Here is a tiny trained network, its code and every weight. The questions are about switching its units off for an input and a class, where a switched-off unit gives its printed mean instead of its output.

import numpy as np


def w(rows, s, z=0):
    codes = np.array(rows[::2]) - 128.0
    scale = np.full(codes.shape[1], s)
    scale[-1] = z or s
    return codes * scale


def norm(h):
    return h / np.sqrt((h * h).mean(-1, keepdims=True) + 1e-5)


def f(y):
    return np.maximum(y, 0)


def log_softmax(a):
    a = a - a.max(-1, keepdims=True)
    return a - np.log(np.exp(a).sum(-1, keepdims=True))


def net(x, mask):
    res = np.array(x, float).reshape(1, 3) / 4 @ E
    u = 0
    for l in range(3):
        y = f(norm(res) @ A[l][:, :-1].T + A[l][:, -1])
        res = res + np.where(mask[u : u + 13], y, B[l][:, -1]) @ B[l][:, :-1]
        u += 13
    return log_softmax(norm(res)[-1] @ U[:, :-1].T + U[:, -1])


A, B = {}, {}
E = w([
[166,70,128,203,190,115],'x0',
[222,117,209,99,86,142],'x1',
[222,195,3,108,110,27],'x2',
],0.0052)
A[0] = w([
[101,122,79,130,136,143,44],'0.n0',
[123,125,130,128,127,120,112],'0.n1',
[114,109,104,210,187,99,82],'0.n2',
[122,88,82,205,188,133,82],'0.n3',
[115,149,14,137,140,107,90],'0.n4',
[32,110,138,144,158,138,98],'0.n5',
[11,198,90,70,98,129,74],'0.n6',
[161,120,162,129,112,125,134],'0.n7',
[46,113,144,147,136,119,101],'0.n8',
[8,126,91,160,143,117,29],'0.n9',
[75,146,37,149,154,135,3],'0.n10',
[101,141,121,99,121,127,91],'0.n11',
[105,111,141,128,125,141,104],'0.n12',
],0.012,0.0055)
B[0] = w([
[124,124,142,131,179,68,149],'0.n0',
[130,129,132,134,125,125,128],'0.n1',
[122,49,101,94,90,130,210],'0.n2',
[129,35,91,86,100,122,215],'0.n3',
[90,239,110,165,131,196,254],'0.n4',
[103,208,104,166,137,182,226],'0.n5',
[140,2,92,93,79,127,244],'0.n6',
[97,173,132,46,137,123,195],'0.n7',
[117,179,104,176,136,167,202],'0.n8',
[123,138,194,81,236,18,210],'0.n9',
[129,122,170,126,233,16,195],'0.n10',
[133,89,110,121,136,136,151],'0.n11',
[115,142,107,125,126,136,164],'0.n12',
],0.022,0.0061)
A[1] = w([
[134,96,119,114,118,131,63],'1.n0',
[115,103,109,82,128,133,145],'1.n1',
[146,109,95,169,155,138,97],'1.n2',
[100,123,101,171,115,146,82],'1.n3',
[97,170,115,115,153,147,157],'1.n4',
[215,160,30,158,116,65,34],'1.n5',
[52,75,226,166,147,180,78],'1.n6',
[128,127,121,136,118,136,76],'1.n7',
[147,37,105,90,66,121,99],'1.n8',
[140,129,139,137,170,154,48],'1.n9',
[226,116,251,84,107,111,8],'1.n10',
[128,35,136,117,88,141,37],'1.n11',
[130,128,128,127,131,129,71],'1.n12',
],0.019,0.0015)
B[1] = w([
[156,117,123,111,92,114,163],'1.n0',
[169,108,136,136,107,102,228],'1.n1',
[138,146,181,86,104,114,155],'1.n2',
[118,161,176,159,134,109,172],'1.n3',
[152,124,193,162,107,149,254],'1.n4',
[78,158,67,115,93,201,189],'1.n5',
[102,185,13,109,90,164,193],'1.n6',
[131,137,123,152,132,119,136],'1.n7',
[193,44,117,98,64,153,238],'1.n8',
[125,141,157,89,99,129,150],'1.n9',
[39,104,79,142,252,34,198],'1.n10',
[194,65,101,118,71,133,207],'1.n11',
[128,126,126,130,129,128,128],'1.n12',
],0.024,0.0092)
A[2] = w([
[149,119,196,126,139,153,18],'2.n0',
[144,105,133,164,122,153,26],'2.n1',
[135,89,148,239,82,127,151],'2.n2',
[137,139,138,143,125,124,88],'2.n3',
[179,126,184,140,159,159,80],'2.n4',
[191,159,120,166,175,129,82],'2.n5',
[172,146,146,189,154,139,71],'2.n6',
[185,87,235,221,115,111,71],'2.n7',
[159,112,179,182,144,136,70],'2.n8',
[198,116,253,132,120,78,159],'2.n9',
[132,158,160,206,137,135,67],'2.n10',
[137,120,127,152,141,127,77],'2.n11',
[178,147,166,172,114,90,8],'2.n12',
],0.014,0.0014)
B[2] = w([
[211,116,133,184,109,125,158],'2.n0',
[130,145,142,121,129,108,177],'2.n1',
[106,170,186,68,198,130,250],'2.n2',
[122,117,118,107,109,119,149],'2.n3',
[118,99,139,164,71,97,159],'2.n4',
[97,98,138,92,117,175,147],'2.n5',
[151,124,72,36,111,111,177],'2.n6',
[157,128,234,84,178,83,207],'2.n7',
[143,90,146,148,93,70,154],'2.n8',
[204,152,253,105,138,124,241],'2.n9',
[147,167,107,74,113,156,252],'2.n10',
[126,139,136,110,118,117,134],'2.n11',
[151,86,156,119,148,175,149],'2.n12',
],0.017,0.0028)
U = w([
[87,226,122,137,91,207,164],'0',
[64,113,104,115,219,49,142],'1',
[162,48,78,97,67,137,142],'2',
[168,123,197,116,132,116,190],'3',
[148,111,127,250,157,147,3],'4',
],0.014,0.0068)

Each question gives the input, the list of numbers given to net, and the class t.
The units are the neurons (one row each of A and B). Each row of codes is followed by its name. A weight is (code - 128) times the scale printed after its matrix; where a second scale follows, it is the last column's (A, B and U).
mask holds one flag per neuron, layer by layer. A switched-off neuron (its flag False) gives its mean, the last column of its row in B, instead of its output. The means were averaged over made-up inputs and are rounded, as every weight is.
A unit's drop is (log p(t) with every unit on - log p(t) with that unit switched off) / (log p(t) with every unit on - log p(t) with every unit switched off).
The circuit of an input: a set's keep is (log p(t) with only the set's units on - log p(t) with every unit switched off) / (log p(t) with every unit on - log p(t) with every unit switched off). Starting from the 12 units with the biggest drops (on a tie, the unit counted first), units are removed one at a time, each time the one whose removal leaves the highest keep (on an exact tie, the one counted first), for as long as the keep stays at least 0.8.
circuit, biggest first: the units of the circuit, biggest drop first
unit that matters most: the unit with the biggest drop
k most important neurons of layer l: the k neurons of layer l with the biggest drops, biggest first
drop of u: that unit's drop, to one decimal
input [-1,3,-8], class 0: unit that matters most : 1.n6
input [0,-2,-2], class 3: 2 most important neurons of layer 1 : [1.n10, 1.n5]
input [-1,0,3], class 3: 2 most important neurons of layer 0 : [0.n4, 0.n5]
input [8,8,-6], class 1: 3 most important neurons of layer 0 : [0.n4, 0.n6, 0.n2]
input [-5,7,-1], class 1: circuit, biggest first : [0.n4, 1.n10]
input [0,-1,2], class 3: 2 most important neurons of layer 1 : [1.n4, 1.n6]
input [-2,8,-5], class 1: 3 most important neurons of layer 0 : [0.n4, 0.n6, 0.n5]
input [-3,-2,3], class 3: 2 most important neurons of layer 0 : [0.n4, 0.n3]
input [-8,-6,8], class 0: 3 most important neurons of layer 0 : [0.n4, 0.n3, 0.n2]
input [-3,-6,-6], class 0: 3 most important neurons of layer 1 : [1.n10, 1.n6, 1.n4]
input [-4,6,1], class 1: 3 most important neurons of layer 0 : [0.n4, 0.n5, 0.n6]
input [5,-6,4], class 1: 3 most important neurons of layer 0 : [0.n10, 0.n4, 0.n6]
input [3,3,-3], class 3: 3 most important neurons of layer 1 : [1.n4, 1.n10, 1.n5]
input [3,6,-6], class 0: unit that matters most : 0.n6
input [3,-3,-1], class 3: 3 most important neurons of layer 1 : [1.n10, 1.n6, 1.n5]
input [5,7,-5], class 1: 2 most important neurons of layer 0 : [0.n4, 0.n6]
input [0,-3,-3], class 3: 3 most important neurons of layer 1 : [1.n10, 1.n5, 1.n4]
input [-2,-1,-2], class 3: drop of 0.n5 : 0.8
input [2,5,-5], class 0: drop of 0.n9 : 0.6
input [-4,-8,3], class 1: circuit, biggest first : [0.n10]
input [0,-3,2], class 3: drop of 0.n2 : -0.2
input [0,6,-4], class 1: drop of 0.n5 : 1.3
